Read these off the table that follows. Rows and columns are numbered from 0.
1) Report the bottom-left entry.
2) Report the minimum.
3) Report the entry at row 1, column 2.
4) Report the entry in the bottom-right corner.
5) Report the median of all entries.
6) Report the top-left entry.
7) Report the entry directly below the largest entry.
8) Report the entry in row 1 and column 1.
 -5   14   -8  -24   22    2   48
-42   43  -30   27    5   -9   -7
-17   36  -13    2  -10  -13   20
-19   25  -23   10   15  -17   16
 39  -17   25    5   22   13    2
 13    0   22   15   20   20   -3
  5    3   16   26   16   27   -3
-23   20  -19   -5   29  -12   36
 -9   27  -12   -8    6    1   35
 32  -19   14   29   25    0  -10
-17   19  -24   -4   32  -12   28
 34  -20   19   -8   24    4   27
 35  -17   26   -4   23    7   25
-19   18  -17  -13   27   -7   37
 21  -10   20   18   23   14   -3
1) 21
2) -42
3) -30
4) -3
5) 7
6) -5
7) -7
8) 43

[[8.3, -26.5, 5.9, 16.9, 7.7], [-8.0, -20.7, -34.1, -25.3, 8.9], [8.9, -17.2, -1.8, 5.5, 14.8], [30.9, -8.9, -2.9, -1.0, 41.9], [-19.0, -21.7, -15.4, -4.3, -10.6], [-41.2, -27.8, -36.4, -21.1, -32.1], [28.5, 41.3, 20.9, 9.0, 27.8], [22.2, -2.6, 4.7, 12.6, -15.1], [-12.7, 29.9, -6.8, -22.3, 63.6], [11.5, 4.0, -9.9, -2.8, -26.3], [13.2, -43.2, 0.4, 26.7, -58.1], [-14.9, 22.4, -12.7, -22.6, 41.4], [-26.3, 11.3, 15.4, 15.0, -7.0]]
The entry just left of the smallest entry?
Answer: 26.7
The entry just right of -4.3 is -10.6
The entry just right of 22.2?
Answer: -2.6
The entry just left of -1.8 -> -17.2
The maximum is 63.6
The entry just right of 16.9 -> 7.7
The entry just right of 26.7 -> -58.1
The entry just left of 20.9?
Answer: 41.3
